[-47   0  23 -11  -5   0 -16  -4  -5   6 -15  11  32   9 -13  -5   2   1
  12  -6  39  -9   4 -13 -30   1  -7 -16  25] : [65]
[-48   7   2 -15 -11  19  10  14   9   4 -10  -5  19  22 -26  -7   7  22
  17  -5 -63  10   5 -25 -13  25  -5  12  31] : [54]
[ -45    5   -6   -9   12   17   -6   -6  -11  -10  -15    2   12   -1
   -4    6  -13  -22   16    5 -101   -5   -1  -31   15    3   -6   15
   10] : [67]
[-15  -8  43   9  22 -44 -50 -35 -22  -3  -9   7  22 -19  21 -10   7 -33
   6  32 102 -43   3   6 -36 -43 -10 -38  26] : [68]
[-30   1   4  -3  17   6  -6  -4  -7  -8  -9   2   7 -11   1   2 -10 -17
   1   9 -40  -4   6 -15  16  -2   2   4  12] : [68]
[  4   0  -7   9  26  -2 -11 -14  -8 -11  -4  -6 -12 -11  20   8 -13 -28
  -6   8 -25 -15  -1  -1  25 -10   7   2  -8] : [67]
[  3   3  -5   9  18  -3 -10  -7  -6  -4  -3  -3 -12 -11  11  10   0 -20
  -4   6 -19  -8  -3  -1  16  -2   7   4  -5] : [66]
[-12   1   8  -2 -22 -14  -1  -3   1  10  -2   2  16  12 -15  -6 -26  11
   8  -5  28   3   7 -12 -21   3  -3  -9  14] : [54]
[-36   0  26  -7  -3  -3 -11  -7  -6  11 -14  21  23   6  -8  -7  -4  -2
  11   7  41 -11   3  -9 -15   1  -5 -14  20] : [65]
[-13  -7  19  -5  -1 -15 -23 -11 -10   4  -9   7  16  -4  -8   3   8  -9
   8  12 102 -17   5   0 -28 -14   3 -26  24] : [68]
[ -29    7  -11   -1   18   10    3    0   -4  -15  -14    3   -3   -2
  -16    7  -11  -12    2    4 -102    1    1  -23   20    4    5   17
   -3] : [67]
[ 40 -11  -4  26  38 -53 -44 -44 -25 -12   0  -5  -4 -39  44  -2   3 -50
 -16  25 102 -40  -3  28  -3 -46  -2 -40   5] : [67]

[-14  36  22  16  14  -3 -25   0  10 -61 -43  -1  -4 -19   3 -34   1   4
 -23 -10 -10 -22  27  30 -33  -1  44  89  -4] : (13)
[  8   0   2   1   1  -9  -3   7  -7   2 -34   0 -15  -6  -1  17  -8  -7
 -23 -11  18 -13 -18   4 -25 -11  18   1  -8] : (9)
[ -5   2   8  -7  -1 -23 -10  17  39  14 -52   6 -18 -22   6   3  -3  -1
  -6 -43  24 -12  11   4 -30   9  16  25 -13] : (9)
[ -6  22  12   0  10  -7 -17   2  -1 -21 -22   3   1 -10   1 -16  -5   4
   3 -23 -11 -14  21  13 -60  11  31  64   1] : (9)
[ -7  16   1   7   6  -7 -19  -3   4 -20 -11   3   3 -26   0 -16  14  -1
   2 -11 -18   3  22   3 -10   5  32  37  10] : (9)
[-10  28   4   6   1  -1 -31  -1   4 -32 -22   1   3  -9   0 -16  -1   3
  10  -8 -16  -8  22  15 -33   2  25  54   8] : (9)
[ -5  18  11 -12  19  -5 -20   8   2 -21 -20  10  10 -22  -5 -21  -3   4
  14 -18  -6 -16  27  23 -21  12  25  58   1] : (9)
[  5  39   2  19  11   6 -25   4  17 -42 -25  -4  11  -6   5 -10 -11  13
 -10   4 -20 -16  18  17 -72  -6  44  67  14] : (9)
[-12  27   5   6  12   3 -22   7   1 -26 -18   0   2 -13  -4  -6   1   6
   0  -5 -13  -6  16  23 -42  -1  29  53   9] : (9)
[ 17   7 -17   1 -16   4  -1  17   4  10 -44 -15 -12   4  -4  42 -32   1
  -6   0   0 -17 -18   0 -86 -11  44  32  -2] : (9)
[  4  26 -10  15  -7  -7 -19  11  -1   0 -46  -9  -5  13 -11  14 -19   0
 -16  -2   4 -14  -9   9 -75 -18  52  41  19] : (13)
[ -2  34   9  12   5  -1 -12  -2  11 -40 -36   0 -10  -3 -16 -16 -14   1
 -21  -3   3 -18  10  13 -43 -17  45  52   3] : (9)
[ -4  30  15  20  16  -4 -24  -4   6 -35  -7   5   8  -9  -1 -40   5  -3
  10 -10 -21 -10  32  18 -23   6  24  58   6] : (9)
[  1  19  16   9   9   1 -14   7   6 -24 -14  -4  13 -13 -14  -8  -8   9
   7  -7  -6 -20   3  13 -46   8  19  62 -16] : (9)
[ -4  31  13   9  16  -3 -28   5   5 -43 -19  -1   8 -11  -2 -17  -8   5
   1  -7 -15 -13  28  17 -42   6  33  75   8] : (9)
[-26  30  49  10  34  -8 -37   0   6 -54 -33  21  -2 -46  16 -77  42   1
 -16 -43   0  -7  57  26  43  20  -3  65 -23] : (13)
[-11  -2  -1  -9 -13 -21 -20  16  -2  31 -43   6 -20 -23   5  -3   6   7
  17 -44  14   0   9   2 -15  17   4  16 -10] : (9)
[-15  19   0  -4   4  -9 -23  -3 -13  -8 -41   4  -9  -8 -13 -23   5   1
   5 -19   0 -10  13  17 -24   5  23  39  11] : (9)
[ -6  24  18   6  16 -17 -14   6   8 -26 -56   2  -1 -19   4 -17   4   3
 -13 -33   6 -29  24  15 -47  10  31  68 -28] : (9)
[-12   3  -2  -9   7 -19 -14  11  -6  -3 -50   4 -12 -18   8  -6  13  -7
  10 -43  16 -10  13   2 -20  13   9  25  -2] : (9)
[ -4  24  13   2  -3  -3  -9  16   5 -22 -25   0   5  -7   6 -14   3   7
  -1 -15  -4 -18  24  18 -33   6  26  50 -10] : (9)
[-13  19   7  -2  24  -7 -28  11  -7  -1 -17   8   1 -24   5 -27  12   6
  52 -26 -18   1  36  17  -7  18   5  36  13] : (13)
[ -6  12   5   8  13  -3 -17  12   1  -8 -18   7   7 -20 -17 -12   7   7
  17 -16   9 -17  18   5 -17  16  18  34   1] : (9)
[-49 -11  39  -4  35 -25 -32  -9   7  -3 -27  30 -13 -57  19 -75  53  -4
  22 -57  12   6  67  18  86  38 -39  20 -13] : (13)
[ 28  33  -4   5  -3   4  -8  13   7 -15 -27 -10  -7  15  -5  -1 -28   9
  -6  -5  -4 -28  -6   5 -89  -2  44  62   2] : (9)
[-12  16  21   1  22 -16 -23  18  -1 -31 -34   4   6 -30  -1 -28   9   5
   9 -47   2 -17  33  20 -29  15  20  53 -16] : (9)
[ 11  34 -15   8  -4  -1 -11  -2  -7 -13 -21  -9 -10  13 -22  23 -21   4
 -14  18  -2 -11 -14  -6 -75 -22  46  36  23] : (9)
[-16  20   7   5  16  -5 -32   2  15 -17 -14   1   9 -14   3 -29   8  11
   8 -10 -15  -8  37  18 -26   8  21  70   5] : (9)
[ -2  38   5   1  16  -3 -19   1   1 -30 -12  -2   8  -2 -13 -20   1  12
  11   3 -23  -3  25  24 -42  37  33  62  15] : (9)
[-18  23  14   7  14  -5 -10   4   6 -22 -13   9   3 -10   3 -31   5   7
   8 -11 -19 -10  28  12  -7  10  -3  40   8] : (9)
[-11  31   7   4  17  -8 -21  13   8 -36 -20   4   4  -4  -5 -23   8  10
   6  -3 -20 -30  23  17 -24  -2  23  45   4] : (9)
[ 11  18   1   6   9 -10 -19  -1   3 -19 -23   4  -8 -16  -1 -21  10   1
   4  -6 -17  -3  15   7  -7  -1  17  28  29] : (9)
[ 14  32  -6   5   3   3  -9  18  11 -25 -25  -7  12   1  -6  17 -26   8
   2   6 -16 -26   6  10 -92 -10  43  75  12] : (9)
[ -3  16  11   2  -1 -11 -13   9   5 -19 -57 -16 -16 -10   1 -10  -4  -3
 -23 -35  14 -16   2   9 -28  -3  37  37  -5] : (9)
[-15  38  29  14  53   7 -25   3   5 -43 -11   1   9 -22   1 -40  10  11
   7 -31 -17  -3  46  16 -16  11  13  64   3] : (9)

[ 51 -22   4   3  31  26   1 -16   6  55 -10 -10  -9 -55   5   2   6  -2
   1   2  39  30  10  24   2  -7  14  18 -15] : (44)
[-39  -5  -5   3 -27  -5  22   7 -16  -9   9  18   4  31  -2  -5  11  12
  -2  -3 -23  -7 -21  -9   5   1 -12   9   0] : (30)
[ 19  -4   0   7  14   8   3  11   1  17   9 -15  -3 -12  -7   0   0  -8
   3  10  22   6  15  28  -7  -3 -16  13   5] : (41)
[  3  23  -1   7   0 -20 -26 -56  -4  25 -37 -65   7 -17  18  -7  -6   2
 -16  11 -12   5  -4 -15   9   0   0  -2  -8] : (46)
[  7   9 -23 -19   0 -15 -11 -33 -10  28  11 -37   2 -37  23  20 -16  24
 -26   4 -42 -24 -36 -22  41  20   2  38   0] : (46)
[  7 -11  -8  14  21  11  11  26  -4  14  10   7  -7   4  -4   0  16  -4
  -2  -3  35  -8   4  22  -5   2  19   2   8] : (41)
[  0  -6   8  18  15  12  -6  -6 -13   9 -12 -11  -6 -13  -3  -4  13   4
  18   5   7  35 -10   1 -13  -3 -21  -9 -12] : (41)
[ 36  -7  10   9  14  12 -27 -20  -8  23  -2  27 -10 -27  -1  11  11  -4
  16  14  43  -5   0  -2  -3   7   0 -17   2] : (41)
[  7 -10  -9 -12 -21  -7   8 -42 -15  33  -1  -4   4 -19  13  -1   1  17
 -17  11 -15  -7 -22 -12  23   0   1  30 -12] : (38)
[ 26 -19  -1   9  35  25   9  19  -6  28  15   2 -12 -21   1   8  14   1
   5   3  36   5  -3  25  -4   1   8   6   3] : (41)
